Here is a tiny trained network, its code and every weight. The questions are about switching its units off for an input and a class, where a switched-off unit gives its printed mean instead of its output.

import numpy as np


def w(rows, s, z=0):
    codes = np.array(rows[::2]) - 128.0
    scale = np.full(codes.shape[1], s)
    scale[-1] = z or s
    return codes * scale


def norm(h):
    return h / np.sqrt((h * h).mean(-1, keepdims=True) + 1e-5)


def f(y):
    return y / 2 * (1 + np.tanh(0.7978845608 * (y + 0.044715 * y**3)))


def log_softmax(a):
    a = a - a.max(-1, keepdims=True)
    return a - np.log(np.exp(a).sum(-1, keepdims=True))


def net(x, mask):
    res = np.array(x, float).reshape(1, 6) / 4 @ E
    u = 0
    for l in range(3):
        y = f(norm(res) @ A[l][:, :-1].T + A[l][:, -1])
        res = res + np.where(mask[u : u + 9], y, B[l][:, -1]) @ B[l][:, :-1]
        u += 9
    return log_softmax(norm(res)[-1] @ U[:, :-1].T + U[:, -1])


A, B = {}, {}
E = w([
[66,47,141,56,253,96],'x0',
[200,41,109,172,194,158],'x1',
[194,105,156,104,89,128],'x2',
[96,97,93,173,174,25],'x3',
[101,150,42,73,118,122],'x4',
[154,193,162,97,152,117],'x5',
],0.013)
A[0] = w([
[108,135,60,137,195,98,33],'L0N1',
[102,97,124,34,92,151,77],'L0N2',
[144,158,192,115,132,155,5],'L0N3',
[136,189,173,106,76,140,2],'L0N4',
[168,127,155,91,104,186,55],'L0N5',
[96,133,61,128,217,149,126],'L0N6',
[64,109,178,184,168,132,94],'L0N7',
[86,186,102,49,120,136,78],'L0N8',
[119,134,185,3,175,93,124],'L0N9',
],0.014,0.0064)
B[0] = w([
[144,107,72,120,110,31,177],'L0N1',
[158,96,200,154,113,219,172],'L0N2',
[90,178,48,129,206,72,137],'L0N3',
[156,169,51,76,174,97,165],'L0N4',
[117,161,84,137,194,176,167],'L0N5',
[147,44,71,71,122,94,219],'L0N6',
[178,186,137,162,166,98,173],'L0N7',
[124,100,231,125,7,157,202],'L0N8',
[112,139,151,72,130,47,254],'L0N9',
],0.012,0.0073)
A[1] = w([
[32,110,56,140,160,15,70],'L1N1',
[117,201,107,117,47,106,30],'L1N2',
[95,126,227,7,210,117,153],'L1N3',
[5,168,199,215,160,108,146],'L1N4',
[201,2,150,206,172,83,108],'L1N5',
[34,139,121,79,134,156,51],'L1N6',
[67,130,168,43,104,163,1],'L1N7',
[32,65,55,87,213,93,174],'L1N8',
[65,176,101,138,107,87,98],'L1N9',
],0.012,0.006)
B[1] = w([
[230,202,82,59,156,139,223],'L1N1',
[51,130,61,60,126,89,168],'L1N2',
[238,133,91,89,145,10,254],'L1N3',
[214,178,117,181,177,208,158],'L1N4',
[46,69,115,181,159,53,238],'L1N5',
[177,96,154,113,75,165,133],'L1N6',
[122,87,185,148,100,146,156],'L1N7',
[165,193,57,43,164,148,246],'L1N8',
[158,169,76,140,144,142,153],'L1N9',
],0.011,0.009)
A[2] = w([
[110,228,136,137,5,110,112],'L2N1',
[118,158,44,151,111,173,2],'L2N2',
[68,90,97,65,121,89,121],'L2N3',
[182,158,77,125,140,176,134],'L2N4',
[158,129,67,106,165,67,153],'L2N5',
[127,173,138,197,153,81,55],'L2N6',
[131,129,229,42,184,89,158],'L2N7',
[73,151,52,158,100,138,46],'L2N8',
[90,84,88,97,174,141,108],'L2N9',
],0.015,0.0073)
B[2] = w([
[121,154,7,95,161,60,193],'L2N1',
[189,147,184,119,178,111,144],'L2N2',
[175,102,142,141,142,196,180],'L2N3',
[105,177,146,120,164,157,181],'L2N4',
[82,139,58,141,130,150,247],'L2N5',
[77,172,148,168,115,155,137],'L2N6',
[158,172,140,125,159,76,205],'L2N7',
[138,145,117,99,159,85,143],'L2N8',
[155,82,98,81,143,122,149],'L2N9',
],0.018,0.014)
U = w([
[118,61,121,143,128,212,86],'0',
[158,101,251,97,74,92,35],'1',
[66,50,147,229,133,101,102],'2',
[158,166,64,103,172,80,224],'3',
[150,200,140,179,139,216,85],'4',
[55,135,100,130,43,180,2],'5',
],0.023,0.0076)

Each question gives the input, the list of numbers given to net, and the class t.
The units are the neurons (one row each of A and B). Each row of codes is followed by its name. A weight is (code - 128) times the scale printed after its matrix; where a second scale follows, it is the last column's (A, B and U).
mask holds one flag per neuron, layer by layer. A switched-off neuron (its flag False) gives its mean, the last column of its row in B, instead of its output. The means were averaged over made-up inputs and are rounded, as every weight is.
A unit's drop is (log p(t) with every unit on - log p(t) with that unit switched off) / (log p(t) with every unit on - log p(t) with every unit switched off).
unit that matters most: the unit with the biggest drop
k most important neurons: the k neurons with the biggest drops, biggest first
top k neurons in layer l: the k neurons of layer l with the biggest drops, biggest first
drop of u: that unit's drop, to one decimal
input [-2,3,6,6,1,-6], class 2: unit that matters most -> L1N5
input [-2,-3,-2,1,-6,0], class 4: 2 most important neurons -> (L1N4 L0N9)
input [-3,7,-4,-2,-4,7], class 4: 2 most important neurons -> (L0N6 L0N1)
input [-6,5,5,1,3,-1], class 4: 4 most important neurons -> (L0N9 L0N8 L0N6 L2N1)
input [-1,-4,-7,-4,1,-1], class 5: 3 most important neurons -> (L0N8 L0N9 L1N3)
input [1,6,-2,-8,-6,-3], class 2: 2 most important neurons -> (L1N8 L1N1)
input [3,6,7,1,-3,0], class 2: top 3 neurons in layer 1 -> (L1N5 L1N1 L1N8)
input [-5,7,-5,-8,-5,-5], class 4: top 2 neurons in layer 0 -> (L0N6 L0N5)
input [2,-3,4,-3,3,1], class 1: 2 most important neurons -> (L0N2 L0N8)
input [6,-2,2,-4,8,0], class 1: 2 most important neurons -> (L0N8 L0N2)
input [-1,1,5,6,-6,-1], class 2: drop of L2N1 -> 0.0
input [-1,5,2,-6,-7,4], class 4: drop of L2N1 -> 0.1
input [-4,6,6,5,6,6], class 2: drop of L2N1 -> 0.1
input [2,2,3,8,-8,-5], class 2: drop of L1N5 -> 0.1
input [8,-6,0,-2,0,8], class 1: top 2 neurons in layer 0 -> (L0N8 L0N2)
input [-3,-6,-1,8,-6,-8], class 4: unit that matters most -> L1N4
